Each row has a name. Each piece below is followed by the name of the row it came from, unless a question asks for something else. Each question is about the rows just above it. Places in a row count from 1.

Q196: [-34 -44 -60   1  17 -24   6 -36 -73 -43]
Q350: [ 71 -17 113 -18   2  -3 -37 -24   3   9]
Q421: [  54   23 -104   34   15  -55    6   -1  -36   99]
Q319: [  54   41 -104   34   15  -55    6   -1  -36   99]
Q291: [-34  12 -60   7  17 -24   6 -36  70 -43]
[3] is at row and place : Q350, 9
Where in the named rows is [71]? : Q350, 1
[113] is at row and place : Q350, 3
[2] is at row and place : Q350, 5
Which entry of Q196 is missing from [-24 -73  17   6 -36 -60 -34   1 -44]? : [-43]
Count the entries of [  54   23 -104   34   15  -55    6   -1  -36]: : 9

Q832: [ 87  52 -16   4  79]
Q763: [ 46 -26  46 -19  -6]
Q108: [-19 -64 -47 -80 -49]
Q808: [ 85 -26  46  96  95]
Count the entries of [-19 -64 -47 -80]: : 4
Repeated in Q763: : [46]
Shuffled Q808 with one entry gone: [ 46 -26  96  85], missing : [95]

Q893: [ -2  -1   0  -1  -1   5   0   2   4  12  14  20  35  44  61  71  84  91
 101  99  99  92  77  71  56  43  28  25  16   9   4   1   1   3  -2   1
  -1  -3   0  -2  -2   1  -2  -2  -2   0   2  -4   3   0  -1]
Q467: [ 80  89  98 100  98  89  89  67  65  49  34  23  17  11   6   5   1  -2
  -2   0  -1  -1   0  -3  -1  -2   3   1   1   1  -1  -4   0   0   1   4
  -2   0  -1  -1  -3   1   3   0  -4  -1   1   1  -1  -1   2]
Q445: [85 76 60 42 38 24 14  9 76  5  9  5  0  2 -3  3  0  3  0  1  3  0 -2 -2
  0  5  4  1  7  2  1  1  0  0  1 -4 -2 -1  1  3  3  3  4  0  1 -2  1  0
  1  5 -1]
Q270: [-3 -1  5 -1 -2 -2  0 -1 -2 -2  0 -2 -4  1 -1  1  1 -1 -1 -2 -1  0  1 -1
 -3  1  5  2 -1 -2  2  4 -1 95 -6  5  1  3  8  6  7 16 17 31 44 49 62 79
 88 97 95]
Q131: [ 2 -3  0  0 -2 -1 -4  0  2  2 -3 -2 -4  4  1 -1  0  1  0  0  2  2  0  0
  0 -1  2  2 -1  5  2  7 11 15 26 36 46 58 69 86 94 96 99 96 93 82 72 53
 47 32 24]
Q647: [-2 -2 -3 -1  1  5 -1  2  0  0  3  1  2  2  0 -5  0  2  1  3 -3  0 -5  1
  4  2 -2  5  2 -5 -1 -1 -6  4  1 -2  5  8 19 29 42 51 67 72 89 94 99 99
 97 87 76]
Q651: [  4   1   4  12  19  23  35  45  56  68  85  90  97 101  97  87  76  68
  59  38  28  20  13  10   4   0   2  -5  -2   0   1   4   2   1  -4  -2
  -2   0  -1  -3   0   2   0   0   4  -2   3   0   0   2  -2]
Q944: [ -1   2   0  -2   2   1   5   4   9  10  21  32  44  55  70  82  90  96
 100  96  87  82  71  56  43  30  23  16  10   7   3   6   3   3   0  -1
  -2   0  -1   1   4  -4  -3   1   3   2   1   0  -1   0   2]
Q40: [  3  -1  -2  -2  -1   5   1  -3  -2  -3   0   1   1  -3   5   7   7  17
  27  31  44  55  71  83  89  97 106  96  89  81  69  53  46  34  18  10
   7   4   3   2  -2  -2   1   3   1  -2   0  -4  -3   0   1]
Q478: [-5  1 -1  2  4 -6 -1 -1 -1  0  0  0  3  0 -1  2  1  0 -2 -2  1 -1 -2  1
  0  0  1 -2  4  0  2  3 13 16 23 36 44 59 67 82 91 99 96 96 88 77 66 53
 40 29 22]
Q917: [ -2  -1  -2  -5  -2  -2  -1   4  -1   3   1   1  -1   1  -1  -3  -2   0
   0   2   1   0  -1  -1   2   0   2   0   4  10  16  22  32  42  57  70
  84  95  98 101  94  91  77  66  58  42  31  27  14   8   6]
Q658: [  7  12  11  20  26  44  52  68  78  92  98 103 104  93  88  75  62  46
  37  28  21  10   4   7   0   2  -1   4  -2   0  -3   0   1   0  -1   2
  -3   2   1  -1  -5  -2  -1   2  -1  -1  -2  -3   3  -2  -2]
Count the entries of [-2 -2 -3 -1  1  5 -1  2  0  0  3  1  2  2  0 -5  0  2  1  3 -3  0 -5  1
  4  2 -2  5  2 -5 -1 -1 -6  4  1 -2  5  8 19 29 42 51 67 72 89 94 99 99
 97 87 76]: : 51
Where do [ 80  89  98 100  98  89  89  67  65  49  34  23  17  11   6   5   1  -2
  -2   0  -1  -1   0  -3  -1  -2   3   1   1   1  -1  -4   0   0   1   4
  -2   0  -1  -1  -3   1   3   0  -4  -1   1   1  -1  -1   2] appear? : Q467
Number of entries in [ 80  89  98 100  98]: : 5
q: [ -2  -1  -2  -5  -2  -2  -1   4  -1   3   1   1  -1   1  -1  -3  -2   0
   0   2   1   0  -1  -1   2   0   2   0   4  10  16  22  32  42  57  70
  84  95  98 101  94  91  77  66  58  42  31  27  14   8   6] : Q917
Count the entries of [  3  -1  -2  -2  -1   5   1  -3  -2  -3   0   1   1  -3   5   7   7  17
  27  31  44  55  71  83  89  97 106  96  89  81  69  53  46  34  18  10
   7   4   3   2  -2  -2   1   3   1  -2]: : 46
The row with [-5  1 -1  2  4 -6 -1 -1 -1  0  0  0  3  0 -1  2  1  0 -2 -2  1 -1 -2  1
  0  0  1 -2  4  0  2  3 13 16 23 36 44 59 67 82 91 99 96 96 88 77 66 53
 40 29 22] is : Q478
The row with [-2 -2 -3 -1  1  5 -1  2  0  0  3  1  2  2  0 -5  0  2  1  3 -3  0 -5  1
  4  2 -2  5  2 -5 -1 -1 -6  4  1 -2  5  8 19 29 42 51 67 72 89 94 99 99
 97 87 76] is : Q647

Q792: [-30  -7 -21  17 -29  -5  26 -23 -19   4  37  14   4  -5  15   1]
Q433: [ 14  11  -6 -12 -12  -8  -2  -6 -43 -11  37  14  -9  15   0  78]
Q705: [ 31  53  21 -29 -16 -17   2  54  29  -3  18 -22  28  -2 -23  14]
Q292: [-42  29  -5   2 -11 -15   0 -13  -5 -12  84  -1  29  -6  26  44]
Q828: [ 10 -20 -10  11 -11  11  10 -13   1  -2 -18  15  -2   0 -20 -28]
Q479: [ -2 -13 -15  -4 -10  -9  -1 -13 -43   8  13  11  -4  49  62 -13]
Q408: [ -1 -21  21  73 -10  49   0 -10 105  -7 -11  12  21  -8 -25 -11]
Q317: [  5   4   5 -25  44  -5  -5   4  -3  -7 -21 -21  -8  -3  10   3]
Q75: [ 34  40  45 -15   0  -3   0  13  -7   4  14 -11  -5  -1 -22 -19]
Q801: [-23  13 -11  17 -11   1 -43  37  -6 -13  -2  11  11   9 -11  69]
Q114: [-19  -3  -1  14 -11  -3 -32  33  11 -18 -11  12  -1  -3 -20  77]
Q826: [ -5   4 -13  15  -9  -4   1 -15 -13  -9 -12 -13 -13   1  -1  10]
How many entries does [-19  -3  -1  14 -11  -3 -32  33  11 -18 -11  12  -1  -3 -20  77] have? : 16
q: [-23  13 -11  17 -11   1 -43  37  -6 -13  -2  11  11   9 -11  69] : Q801
The value that Q75 holds more than once: : [0]
How many entries does [ 34  40  45 -15   0  -3   0  13  -7   4  14 -11  -5  -1 -22 -19] have? : 16
Shuffled Q705 with one entry gone: [  2 -29 -23 -16  18  29 -17 -22  53  31  21  -2  -3  54  14], missing : [28]
Shuffled Q705 with one entry gone: [ -3 -16 -17  21  31 -22  18  28 -23  29  -2   2  14  53 -29], missing : [54]
Which entry of Q75 is missing from [-19  -1  14 -22  40   0  -5 -11   0  13 -15  -7  45  34  -3]? : [4]

Q927: [ -6 -17 -10 -28 -15 -15 -46  24  38 -16  78 -29  54  19  12]
Q903: [-35 -12  -7 -43 -16  -7 -32  50  -2 -90  40  18  30 -61  45]
Q476: [-27 -14  -8 -38 -16  79 -37  42  11 -88 -36   2  38 -61  34]
Which entry of Q476 is missing from [-36  -8 -16 -61  11 -14 -27 -88  79  34  38 -38  42   2]? : [-37]
[-6] is at row and place : Q927, 1
Where in the named rows is [79]? : Q476, 6
[-35] is at row and place : Q903, 1
Row and place of [-36] in the named rows: : Q476, 11
Count the entries of [-27 -14  -8 -38]: : 4
Row and place of [18] in the named rows: : Q903, 12

Q617: [-12 -12  89  30 -12]
Q163: [ 19  46 -25 -11 -24]
Q988: [-25 -37  43 -13 104]
Repeated in Q617: : [-12]
Shuffled Q163 with one entry gone: [ 46  19 -25 -11], missing : [-24]

Q602: [ -3 -15  -7   3  -3   9 -16   9  -4  -7 -16  -6  -4  -4  -4 -30 -16   6
  -3 -30  -3  -1  -2  -2]
Q375: [ -3  -9  -7   3  -6   9 -16   9 -24  -7 -16  -6  -4  -7  11  22 -16   6
  40 -30  -3  -1  -2  -2]
Q21: [ -3  -9  -7   3  -6   9 -16   9 -24  -7 -16  -6  28  21 -62  36  47  92
  23  21  43  -7 -13 -30]
[ -3  -9  -7   3  -6   9 -16   9 -24  -7 -16  -6  28  21 -62  36  47  92
  23  21  43  -7 -13 -30] is in which row? : Q21
q: [ -3 -15  -7   3  -3   9 -16   9  -4  -7 -16  -6  -4  -4  -4 -30 -16   6
  -3 -30  -3  -1  -2  -2] : Q602
Which row holds [ -3  -9  -7   3  -6   9 -16   9 -24  -7 -16  -6  -4  -7  11  22 -16   6
  40 -30  -3  -1  -2  -2]? : Q375
Count the entries of [ -3  -9  -7   3  -6   9 -16   9 -24  -7 -16  -6  -4]: : 13

Q257: [ -1  -1  33   3 -22 -55  50 -82  62  73]
Q560: [ -1  -1  33   3 -23 -55  49 -81  62  73]
Q298: [  -1   -2    4    3    0    5   23   -7 -125   73]
Q746: [ 14  46 -29  58 -66 -12  40  41 -14  73]
Q159: [ -1  19 -36 -19   8  13  31 -11   2  40]
Q835: [ -1  26 -45 -24  12  19  31 -11   2  43]
Q939: [ -1  -1   4   3   0   5  19 -11   2  18]
Q392: [  -1   -3    4    3    0    5   24   -7 -125   73]
q: [ -1  -1  33   3 -22 -55  50 -82  62  73] : Q257
Q298 without one entry, shuffled: [  -2   73   23    0    3    5 -125   -7    4]. Gone: : [-1]

Q70: [ -5   3   4   4  12 -25  -2]
Q249: [-16  -7  91  -1   0  91  91]
Q357: [-16  -7  -2  -1   0  -2   4]
What comes right after [12] in the named rows? : [-25]
Number of entries in [-16]: : 1
Repeated in Q249: : [91]

Q194: [-77  79 -68 -11  73  93 -64]
Q630: [-52  41  32  21  32 -60  43]
Q535: [ 42 -44 -57 -69  50 -30  45]
Q907: [-77  79 -68 -11  73  73  61]
Q345: [-89  77  15  11  11 -58 -85]
What comes right after [42] in the named rows? : [-44]
The value that Q345 holds more than once: : [11]
Count the entries of [-89  77  15  11]: : 4
Count the entries of [ 42 -44 -57 -69  50 -30  45]: : 7
Number of entries in [-77  79 -68 -11  73  73]: : 6
Which value appears more than once in Q630? : [32]
Where in the named rows is [93]? : Q194, 6

